Below is a small trained network, with its code and all its weights. Each question gives an input and a class and asks what happens when units are switched off, that is, made to give their printed mean instead of their output.

import numpy as np


def w(rows, s, z=0):
    codes = np.array(rows[::2]) - 128.0
    scale = np.full(codes.shape[1], s)
    scale[-1] = z or s
    return codes * scale


def f(y):
    return np.maximum(y, 0)


def log_softmax(a):
    a = a - a.max(-1, keepdims=True)
    return a - np.log(np.exp(a).sum(-1, keepdims=True))


def net(x, mask):
    res = np.array(x, float).reshape(1, 2) / 4 @ E
    y = f(res @ A[0][:, :-1].T + A[0][:, -1])
    res = res + np.where(mask, y, B[0][:, -1]) @ B[0][:, :-1]
    return log_softmax(res[-1] @ U[:, :-1].T + U[:, -1])


A, B = {}, {}
E = w([
[34,42,221],'x0',
[2,85,19],'x1',
],0.0079)
A[0] = w([
[198,158,205,44],'N0',
[214,234,62,19],'N1',
[94,81,204,124],'N2',
[72,42,242,165],'N3',
[94,95,202,130],'N4',
[177,171,216,32],'N5',
[98,79,196,226],'N6',
[205,146,198,30],'N7',
[193,129,173,24],'N8',
[166,171,254,17],'N9',
[90,88,18,68],'N10',
[207,220,60,6],'N11',
],0.0076,0.0015)
B[0] = w([
[2,68,116,214],'N0',
[127,210,27,250],'N1',
[175,239,28,203],'N2',
[160,244,26,254],'N3',
[158,191,41,197],'N4',
[13,96,115,208],'N5',
[204,237,17,210],'N6',
[24,99,165,211],'N7',
[31,78,151,185],'N8',
[48,141,123,222],'N9',
[27,82,134,226],'N10',
[126,202,33,239],'N11',
],0.0062,0.006)
U = w([
[178,216,50,55],'0',
[13,86,118,120],'1',
[183,128,132,255],'2',
[220,70,186,15],'3',
[226,71,227,13],'4',
[214,2,216,9],'5',
],0.0089,0.0071)

Each question gives the input, the list of numbers given to net, and the class t.
The units are the neurons (one row each of A and B). Each row of codes is followed by its name. A weight is (code - 128) times the scale printed after its matrix; where a second scale follows, it is the last column's (A, B and U).
mask holds one flag per neuron, in row order. A switched-off neuron (its flag False) gives its mean, the last column of its row in B, instead of its output. The means were averaged over made-up inputs and are rounded, as every weight is.
A unit's drop is (log p(t) with every unit on - log p(t) with that unit switched off) / (log p(t) with every unit on - log p(t) with every unit switched off).
The circuit of an input: a set's keep is (log p(t) with only the set's units on - log p(t) with every unit switched off) / (log p(t) with every unit on - log p(t) with every unit switched off). Starting from all 12 units, units are removed one at a time, each time the one whose removal leaves the highest keep (on an exact tie, the one counted first), for as long as the keep stays at least 0.8.
units of the circuit, in order: the units of the circuit, biggest drop first
unit that matters most: the unit with the biggest drop
k most important neurons: the k neurons with the biggest drops, biggest first
drop of u: that unit's drop, to one decimal
input [7,7], class 0: units of the circuit, in order -> (N3; N6; N2)
input [0,3], class 2: unit that matters most -> N0
input [5,-7], class 1: 4 most important neurons -> (N0; N5; N7; N9)
input [8,-6], class 0: 2 most important neurons -> (N3; N6)
input [4,-3], class 0: units of the circuit, in order -> (N3; N6)
input [2,1], class 2: 2 most important neurons -> (N1; N11)
input [4,-6], class 1: 4 most important neurons -> (N0; N5; N7; N9)
input [5,4], class 0: drop of N3 -> 0.2
input [7,3], class 0: drop of N3 -> 0.1
input [-1,-8], class 1: drop of N7 -> 0.0
input [0,0], class 2: drop of N10 -> 0.1
